Below are the code and all the weights of a small trained network. Each question names an input and a class and asks about switching units off, where a switched-off unit gives its printed mean instead of its output.

import numpy as np


def w(rows, s, z=0):
    codes = np.array(rows[::2]) - 128.0
    scale = np.full(codes.shape[1], s)
    scale[-1] = z or s
    return codes * scale


def f(y):
    return np.maximum(y, 0)


def log_softmax(a):
    a = a - a.max(-1, keepdims=True)
    return a - np.log(np.exp(a).sum(-1, keepdims=True))


def net(x, mask):
    res = np.array(x, float).reshape(1, 7) / 4 @ E
    y = f(res @ A[0][:, :-1].T + A[0][:, -1])
    res = res + np.where(mask, y, B[0][:, -1]) @ B[0][:, :-1]
    return log_softmax(res[-1] @ U[:, :-1].T + U[:, -1])


A, B = {}, {}
E = w([
[1,71,247,47,106,89,65,103,190,52,187],'x0',
[125,124,128,126,128,131,126,126,124,132,127],'x1',
[125,36,75,33,213,39,202,152,185,164,29],'x2',
[35,209,58,77,214,146,224,50,61,57,191],'x3',
[221,142,160,91,212,227,94,29,202,106,91],'x4',
[132,123,120,132,122,127,133,123,135,122,132],'x5',
[133,129,128,127,133,127,129,137,131,123,132],'x6',
],0.0073)
A[0] = w([
[189,119,168,100,179,225,98,40,195,103,106,40],'N1',
[204,112,180,105,199,201,96,45,218,98,80,23],'N2',
[105,59,131,56,163,65,173,160,172,137,77,113],'N3',
[254,187,50,227,158,163,179,148,70,220,51,94],'N4',
[191,131,153,99,181,217,102,58,194,119,89,45],'N5',
[198,53,206,156,68,130,34,179,200,164,74,87],'N6',
[97,80,137,160,43,53,110,236,108,187,129,44],'N7',
[139,64,96,69,177,58,156,137,164,179,57,211],'N8',
[175,61,194,150,86,149,70,187,188,174,94,110],'N9',
[106,84,99,85,185,115,185,97,134,104,82,126],'N10',
[36,193,79,63,216,172,222,40,77,39,204,45],'N11',
[71,87,184,83,127,107,95,110,180,82,159,115],'N12',
[61,60,218,74,126,89,70,99,177,67,143,140],'N13',
[57,93,200,66,97,92,61,109,192,74,171,101],'N14',
[201,57,177,168,78,117,47,176,195,192,78,50],'N15',
[128,47,109,43,192,62,174,153,189,158,53,137],'N16',
[129,201,202,215,56,229,37,105,69,80,231,152],'N17',
[40,122,104,145,107,74,208,186,61,104,173,5],'N18',
[60,84,223,83,130,106,87,108,194,72,176,94],'N19',
],0.0068,0.0021)
B[0] = w([
[44,126,197,165,66,38,172,212,94,71,74,214],'N1',
[45,133,220,180,70,38,184,202,62,67,74,224],'N2',
[105,147,176,201,80,164,72,113,195,196,186,211],'N3',
[233,28,5,70,74,222,196,173,62,153,115,255],'N4',
[60,108,198,186,69,72,155,214,99,81,73,208],'N5',
[110,206,87,67,215,118,90,23,135,80,117,251],'N6',
[16,162,191,150,96,9,190,175,76,56,66,204],'N7',
[107,100,175,178,104,186,80,138,189,173,183,227],'N8',
[109,195,112,87,196,120,121,28,138,105,110,226],'N9',
[142,168,169,159,132,145,71,90,168,178,187,188],'N10',
[118,233,117,31,234,107,86,16,138,98,85,236],'N11',
[190,76,72,98,95,157,155,146,92,125,115,202],'N12',
[202,69,57,84,99,192,157,171,93,141,104,231],'N13',
[208,52,63,86,83,193,204,154,88,131,129,224],'N14',
[127,223,118,46,215,115,120,22,122,109,86,240],'N15',
[99,112,162,199,85,182,45,116,211,202,219,238],'N16',
[116,138,203,223,59,197,21,117,241,254,232,248],'N17',
[47,180,211,163,87,36,173,168,70,69,58,185],'N18',
[204,66,55,74,111,196,181,155,74,139,122,223],'N19',
],0.0065,0.012)
U = w([
[131,120,197,231,73,206,16,127,238,237,244,171],'0',
[255,27,8,69,91,222,230,193,55,142,97,4],'1',
[107,233,115,34,249,96,99,7,134,72,78,56],'2',
[26,128,226,200,59,3,210,242,64,46,55,165],'3',
],0.0097,0.0017)

Each question gives the input, the list of numbers given to net, and the class t.
The units are the neurons (one row each of A and B). Each row of codes is followed by its name. A weight is (code - 128) times the scale printed after its matrix; where a second scale follows, it is the last column's (A, B and U).
mask holds one flag per neuron, in row order. A switched-off neuron (its flag False) gives its mean, the last column of its row in B, instead of its output. The means were averaged over made-up inputs and are rounded, as every weight is.
A unit's drop is (log p(t) with every unit on - log p(t) with that unit switched off) / (log p(t) with every unit on - log p(t) with every unit switched off).
The circuit of an input: a set's keep is (log p(t) with only the set's units on - log p(t) with every unit switched off) / (log p(t) with every unit on - log p(t) with every unit switched off). Starting from the 12 units with the biggest drops (on a tie, the unit counted first), units are removed one at a time, each time the one whose removal leaves the highest keep (on an exact tie, the one counted first), for as long as the keep stays at least 0.8.
units of the circuit, in order: the units of the circuit, biggest drop first
unit that matters most: the unit with the biggest drop
k most important neurons: the k neurons with the biggest drops, biggest first
drop of u: that unit's drop, to one decimal
input [4,7,-4,-6,-6,-1,1], class 2: units of the circuit, in order : N6, N15
input [5,6,0,7,-7,3,3], class 2: unit that matters most : N11
input [6,2,-5,1,-6,1,5], class 1: 3 most important neurons : N14, N19, N2
input [-8,-4,-3,-8,-6,8,-7], class 1: 2 most important neurons : N4, N11
input [-7,8,-6,-4,0,7,5], class 1: 3 most important neurons : N4, N16, N3
input [4,-4,2,-2,5,-5,6], class 3: 2 most important neurons : N4, N2
input [6,1,7,0,6,-3,-8], class 0: 3 most important neurons : N16, N3, N4
input [7,2,-6,4,3,3,1], class 1: 2 most important neurons : N19, N14
input [5,0,4,-7,1,1,-3], class 2: 4 most important neurons : N6, N15, N4, N9
input [2,2,7,6,-6,7,6], class 0: 2 most important neurons : N16, N3
input [2,6,-5,3,-5,-6,8], class 0: 3 most important neurons : N17, N2, N1
input [7,7,-7,-8,-3,-6,-2], class 2: 3 most important neurons : N6, N15, N9
input [0,-1,6,-4,8,-7,4], class 3: 3 most important neurons : N2, N1, N5
input [6,-4,8,4,2,-4,-6], class 0: units of the circuit, in order : N16
input [0,-3,-3,4,5,3,2], class 3: 3 most important neurons : N6, N15, N1
input [-6,-1,-6,-4,7,2,-1], class 3: drop of N19 : 0.1
input [5,6,-2,2,-5,5,-2], class 1: drop of N2 : 0.3
input [-7,-3,2,-3,8,-4,-2], class 3: drop of N4 : 0.0
